Below are the code and all the weights of a small trained network. Each question names an input and a class and asks about switching units off, where a switched-off unit gives its printed mean instead of its output.

import numpy as np


def w(rows, s, z=0):
    codes = np.array(rows[::2]) - 128.0
    scale = np.full(codes.shape[1], s)
    scale[-1] = z or s
    return codes * scale


def f(y):
    return np.maximum(y, 0)


def log_softmax(a):
    a = a - a.max(-1, keepdims=True)
    return a - np.log(np.exp(a).sum(-1, keepdims=True))


def net(x, mask):
    res = np.array(x, float).reshape(1, 8) / 4 @ E
    y = f(res @ A[0][:, :-1].T + A[0][:, -1])
    res = res + np.where(mask, y, B[0][:, -1]) @ B[0][:, :-1]
    return log_softmax(res[-1] @ U[:, :-1].T + U[:, -1])


A, B = {}, {}
E = w([
[125,74,72,199,54,116,75,177],'x0',
[133,140,127,135,125,118,124,116],'x1',
[127,117,132,126,127,137,137,136],'x2',
[125,134,139,124,124,109,124,123],'x3',
[248,114,182,122,124,152,81,143],'x4',
[159,171,62,89,147,56,175,187],'x5',
[116,112,134,118,133,139,132,147],'x6',
[131,141,103,116,137,141,105,121],'x7',
],0.015)
A[0] = w([
[126,185,126,59,190,105,125,142,188],'N1',
[168,80,22,133,149,107,144,127,208],'N2',
[43,112,124,163,147,126,117,63,161],'N3',
[24,109,125,155,120,169,132,67,123],'N4',
[124,173,93,127,132,124,194,126,96],'N5',
[142,118,207,93,126,136,134,81,253],'N6',
[102,104,87,151,5,91,48,185,242],'N7',
[82,157,87,148,160,96,171,123,177],'N8',
],0.013,0.0046)
B[0] = w([
[160,163,180,148,127,135,177,201,215],'N1',
[114,105,125,137,74,2,112,114,194],'N2',
[178,53,145,65,168,71,178,118,201],'N3',
[222,62,159,90,109,93,151,154,211],'N4',
[82,64,156,133,133,122,151,180,185],'N5',
[211,192,97,89,213,166,63,106,211],'N6',
[104,27,131,184,7,119,101,115,251],'N7',
[72,229,120,99,122,115,160,152,211],'N8',
],0.009,0.019)
U = w([
[253,155,119,52,156,73,173,171,208],'0',
[195,57,144,166,99,42,98,149,217],'1',
[158,171,132,98,235,200,25,73,98],'2',
[160,81,168,254,90,228,23,74,109],'3',
[47,188,195,119,216,76,187,169,63],'4',
[52,118,58,160,50,78,166,130,4],'5',
],0.0082,0.0044)

Each question gives the input, the list of numbers given to net, and the class t.
The units are the neurons (one row each of A and B). Each row of codes is followed by its name. A weight is (code - 128) times the scale printed after its matrix; where a second scale follows, it is the last column's (A, B and U).
mask holds one flag per neuron, in row order. A switched-off neuron (its flag False) gives its mean, the last column of its row in B, instead of its output. The means were averaged over made-up inputs and are rounded, as every weight is.
A unit's drop is (log p(t) with every unit on - log p(t) with that unit switched off) / (log p(t) with every unit on - log p(t) with every unit switched off).
The circuit of an input: a set's keep is (log p(t) with only the set's units on - log p(t) with every unit switched off) / (log p(t) with every unit on - log p(t) with every unit switched off). Starting from all 8 units, units are removed one at a time, each time the one whose removal leaves the highest keep (on an exact tie, the one counted first), for as long as the keep stays at least 0.8.
units of the circuit, in order: the units of the circuit, biggest drop first
most important unit: the unit with the biggest drop
top k neurons: the k neurons with the biggest drops, biggest first
drop of u: that unit's drop, to one decimal
input [-6,-1,2,2,3,-1,0,-6], class 2: units of the circuit, in order -> (N6; N4; N3)
input [-3,-1,8,2,-3,-2,5,3], class 0: units of the circuit, in order -> (N7; N4)
input [2,4,1,2,-1,1,-2,-7], class 5: units of the circuit, in order -> (N4; N6)
input [-1,-2,1,-8,3,0,7,0], class 2: units of the circuit, in order -> (N7; N4; N3; N1)
input [8,6,2,-1,2,-6,5,-3], class 3: top 2 neurons -> (N7; N2)
input [1,7,6,8,2,-6,-7,-4], class 3: most important unit -> N2
input [-1,4,0,-2,-5,3,5,3], class 4: units of the circuit, in order -> (N7; N8)
input [3,-7,0,-7,4,-1,2,-2], class 3: units of the circuit, in order -> (N3; N4)
input [4,-4,-7,6,-4,1,5,-3], class 5: top 4 neurons -> (N6; N8; N1; N7)
input [-8,1,2,0,1,-4,-4,8], class 2: top 2 neurons -> (N6; N2)
input [7,-2,4,-8,-1,-7,-6,5], class 1: top 2 neurons -> (N4; N3)
input [0,-1,3,-1,1,-6,-2,-6], class 2: units of the circuit, in order -> (N7; N6)
input [4,-5,-4,-8,3,8,-5,1], class 1: top 2 neurons -> (N8; N2)
input [-8,4,0,-6,-5,2,1,8], class 4: units of the circuit, in order -> (N8)
input [-8,1,0,6,-2,-6,7,-1], class 0: top 2 neurons -> (N4; N3)
input [1,8,1,7,7,-2,2,4], class 3: top 2 neurons -> (N8; N3)
input [0,3,-5,3,-3,-2,-5,5], class 0: top 3 neurons -> (N7; N2; N3)
input [6,2,-3,2,2,-7,6,-7], class 3: top 2 neurons -> (N7; N2)
input [5,-7,3,-7,0,1,-2,3], class 5: top 2 neurons -> (N4; N6)
input [-8,-7,8,4,-6,-1,-5,-4], class 0: units of the circuit, in order -> (N4)
input [-3,-5,3,-8,1,-7,4,7], class 2: top 2 neurons -> (N6; N1)
input [1,-3,8,-8,2,0,0,-1], class 3: top 2 neurons -> (N3; N4)
input [-5,2,-4,7,0,-8,-7,-7], class 0: drop of N4 -> 1.1
input [-2,4,-5,-6,1,-5,-8,-8], class 2: drop of N7 -> 0.2
input [-7,2,2,5,-6,6,-6,3], class 4: drop of N1 -> 0.0
input [-2,-2,-8,6,0,-3,6,-3], class 0: drop of N6 -> -0.1
input [-5,7,-6,5,1,-5,7,5], class 2: units of the circuit, in order -> (N6)
